What can hang from each mark:
R: F H J P
J: H P Q
H: R T
F: J
P: B H
T: B P
Q: B J T

Each row was made from one small tree. Brackets hold a mark, then the marks that hang from it, in alphabetical order. Every link used is in the known rows. Write each row's tree.
Known rows:
(P B H): [ -9  -1 -17 -11   4  -7 -11  -7 -14   1  -6  -8  13  19  11   9  -1 -17
  18 -11  -6   1  25  -3]
(F J): [ -9   6   1 -17   9 -15  -1  18   2   3  -3 -14  -7   0  10   0 -18  -5
   1   6 -12   5  11   9]
(H (R (F J) P) (T B)): [-10  27  -6 -19  10 -35 -11  12   9  23  -6  -2   8   8   7   1   1 -17
   6  35 -30   6 -15  -1]
(R F (P B (H T))): [-13  18  -7 -10   0  -7 -23 -13  -6  24  -6 -12  14  24   5  11  25 -37
  14   9 -22   5  19 -12]
(J (Q T)): [-11   0  -9   7  -3 -12  -9 -12  10   5   3 -15 -14  -1  26  -4   0   1
   8   5  -2 -15  30 -24]
(H (R F) (T B P)): [ -7  17  -9  -2  -1 -38 -28   2   7 -13 -10  20   1   1  21   1   7   3
  10  21 -17   0 -15  10]
(H (R F (P B)) T): [ -8  34 -17 -10   4 -21 -23 -12   8  26  -9 -11  17  10  -1   7  13 -13
  11  24 -32   4   5 -18]
(T B (P H)): [  1 -22 -10  -7   3 -26 -12   8  -9 -20  -4  18  -3  19  18  -3   0   1
  21  -7   0  -3   0  17]
(Q B (T (P (H (R F))))): [-13 -12 -32   0  -6 -28 -16  11 -12 -22  37 -17 -34  11  19 -23   6  -6
   9   8  14   9 -19   4]
(F (J (H T) P)): [-13  13 -22  -9   6 -20  18  12 -30 -13 -15 -15  -4   0  11  20  -4 -26
  18  11 -23  17  17  16]
(J P): [ -2   2  -7   2  -3  -5   0 -16 -15  -5  -9 -13 -13  -1  10   8 -11   2
  17   3 -16   1  29   3]
(Q J): [  1   7  -4  -7   8 -12   2  -9   0   9 -13 -11 -13   2   6 -11 -12  -2
  -2   9 -13   0  16  -1]
(R H J): [ -3   1  -9  -6  17 -12  -7   2  -9  22  -6  -5  -3  -1  -2  -5   4 -10
  14  14 -29  -1   5  -7]
(T B (P (H R))): [  3 -12 -28 -10   2 -41 -12   4 -11 -27  -8  16  -1  15  11  -4  -9   7
  25   1  -3  -1 -16  14]
(Q B J (T (P (H R)))): [ -2 -22 -52  -2   8 -44   7   8 -16 -12  28 -18 -33  15  11 -29 -10 -10
  13   0   9   7 -20   3]
(P B (H (R F) T)): [-17  30 -26  -8  -6 -22 -26 -20 -12  -1 -14  -9  16  12  11  15   9 -30
  13  13 -17   7  10  -8]
(F (J (H T) (P B) Q)): [-13  22 -38 -17   9 -19  12   1 -20   0 -22 -14  17  11  15  35   5 -34
  28   9 -27  15  35 -10]
(F (J (P B (H R T)))): [-12  15 -53 -16   4 -36   2  -7 -29  -2 -16 -19  14  13   6  28 -15 -40
  32   2 -25  15  11   0]
(R F (H T) (P B)): [-11  25  -3 -15  12  -9 -34  -8   4  43  -3  -7  21  17   0   3  34 -29
  18  16 -41   4  17 -16]
(P B (H R)): [ -4   9 -36 -14   2 -23 -11 -11 -15  -7 -10 -10  14  15   4   8 -10 -10
  21  -2 -10   2   9  -7]
(H (R (P B)) T): [ -3  22 -33  -8  11 -34 -10  -8   6  25 -12  -8  25  10  -3  11   4 -10
  20   9 -35  -3   7 -18]
(R F (P B)): [ -6  17   6 -14   8   5 -19  -4   8  29   2 -13   6  18   4  -3  13  -4
   4  13 -18   8  18 -12]
(J (H R) (Q (T (P B)))): [ -6   4 -50  -5  10 -34  -4   8  -3 -19  -1  -2  -1  13  18   0   4  13
  26   6   1   8   1 -14]
(R F H P): [ -2  15  14 -18   7  -2 -27  -5   4  27   3 -14  -7  11  -6 -14  21  -9
   8  23 -29   4   7  -8]
(T B (P (H (R F)))): [ -2   1 -12 -12  -4 -30 -24   1  -8 -25  -4  12 -10  15  15  -7   0   3
  14  16   0   6 -17  14]
(H (R F)): [ -6  28   0  -9  -7 -14 -21 -12   2  -8  -7 -12 -12  -4   7  -5  -6   8
  -3  24 -11   4   3  -3]

Write each row's tree:
[-10  -2 -10   1  -2 -25 -10  -8 -13  -2 -13  12  15  11  21  11   8 -27
  17   0 -13 -14  17   4]	(P (H (T B)))
[ -4   3 -32 -20   6 -14  26  14 -24 -10   7 -25 -14   7  12  13  -3 -22
  17  12 -12  13  23  -3]	(F (J H P (Q B)))
[-18   3  -3  -5  -1  -7  -2  -3  -5  11   8 -14 -19   8  39   2  -3 -12
  13  24  -4   6  24 -10]	(R (F (J P (Q (T B)))))
[-10  -7 -32  -3  10 -17  -4  13  -2 -11   4   0  -3  15  27  -1  14   7
  23  -3   5   7  16 -11]	(J H (Q (T (P B))))
[  3  -3 -21  -6  -2 -11  11 -28 -32  -4 -17 -21 -20  13   2   0 -14 -22
  17   4 -10   9  24   4]	(Q (J (P H)))
[ -4 -11 -17   1  23 -38 -14  16  -4  17  -9  27   9   4  11   1  17 -14
  26  10 -34  -5 -13   5]	(R (H (T B P)) J)
[ -4   6  10 -14  -6   0 -17 -11  -7  10  -1 -20 -15  19  -1  -6  12 -16
   5  16 -10   4  12  -4]	(R F (P H))
[  5  14 -31  -1  13 -45   3 -12  10  34 -22   5  16   4   1  12   5 -13
  22  33 -39 -19  -2 -35]	(H (R (J Q) P) (T B))
[-17  11 -24   4  -1  -2  -3 -22 -33  15 -14 -14   3  11  12  24  14 -45
  22  13 -24  15  23 -11]	(R F (J (P B (H T))))
[-11   4 -20 -16  12  -8   5   6 -14  10  -4 -17   4  10  12  15 -19 -12
  20  -3 -20  16  25   4]	(F (J (P B)))
[ -6   5 -16 -17   8 -10  21  15 -31 -16 -10 -19 -13   4   8   9 -14 -10
  16  11 -13  20  13  18]	(F (J H P))
[-14  17  -6 -11   9 -17 -43   5   4  11  -3   9  11  11  13   5  29 -19
  18   4 -28  11   7   2]	(R F (H (T (P B))))
[-10  18 -41  -6   0 -34 -14 -15 -13  -2 -17  -5  24  11   7  19   0 -26
  23  -1 -19  -1  11 -10]	(P B (H R T))
[ -4   9 -13 -16   0 -15   6  -8  -4   0 -13 -21 -14   2  12  17 -16 -12
  16  11 -19   4  32  -9]	(F (J P Q))
[-16  -5 -30 -12  12 -18  19  29  -9  -2  26 -25 -17   7  25  -7   4 -19
   6  11   4   5  12 -10]	(F (J H (Q B T)))
[ -5  19 -25 -24  10 -28  11  23 -14 -20 -11 -14  -4   1   2   1 -19   0
   7  19 -11  15 -10  14]	(F (J (H R)))
[  1  -1 -44   5  12 -29  28  -8 -36  -8  -6  -6 -12   8  19 -16 -15   3
  23  23  -4  12  -2   3]	(Q (J (H R) P) (T B))
[-14   3 -21  -9  -3 -23   4  -5 -28  -7 -11 -20  -7   8  10  22  -8 -42
  23   2 -21   9  20  11]	(F (J (P (H T))))
[-10 -28 -20   9   8 -22  -4  23   0  -7  39  -7 -27   4  26 -20   3   7
   8 -10   7  -2  -1   5]	(Q B (T P))
[ -8   9   6  -5  -2 -14 -18 -10  -6  17  -7   2   8  21  12   3  23 -31
  12  19 -19  -5   9  -3]	(R F (P (H (T B))))
[ -4  15  -8 -14  21   7   6  11 -14  28  -6 -12   5  17  -3  -2  19 -10
   8  28 -20  19   2 -12]	(R F (J H) (P B))
[  0   3 -48   1   7 -52   0   7   7   2   1  -2  -9  -6   6  10   5 -13
  16  17 -25  -8 -10 -21]	(H (R (J (Q B))) (T P))
[ -5  -8 -35  -1   8  -3  12 -15 -36  10 -11 -15   2  16   6  16  -6 -25
  30  -1 -17   9  23  -8]	(R (J (P B H)))
[ -4  10 -28  -3  13 -23  19   8 -19   1   0 -10  -4   3   8  -4  11 -29
   1  10 -15   5  10   4]	(Q B (J (H T)))
[ -1  -2 -18  -1  12  -9   3 -10 -25  18 -10 -13 -10  -2  -2   4  -1 -14
  27  13 -35   5  13  -5]	(R H (J P))
[  7   6 -15 -10  14 -11  18   1  -5  17 -17 -14  -6   9  -7   4  12  -6
  14  28 -21  -2  10 -25]	(R (J H Q) P)
[-11  22 -13  -4  -9 -30 -21 -16 -13  -8 -14   6   9   8  18   7   8 -24
  11  22 -14  -4  -1   0]	(P (H (R F) (T B)))
[ -7   4 -22  -8   7 -19 -11  -8  -7  22  -9  -9  22  24   1  14  15 -34
  24  -4 -24  -3  21 -13]	(R (P B (H T)))
[-14  19 -12 -23   9   6   6  13 -29  -4  -5 -20  -2  13  15  11  -1 -18
  12  17 -11  35  18  12]	(R (F (J H (P B))))
[ -9   7 -23   4   0 -28 -14  -2  10  -1   4 -12 -34  -3  17 -11   1  10
   7  32  -3   3 -13 -23]	(H (R F (J (Q (T P)))))
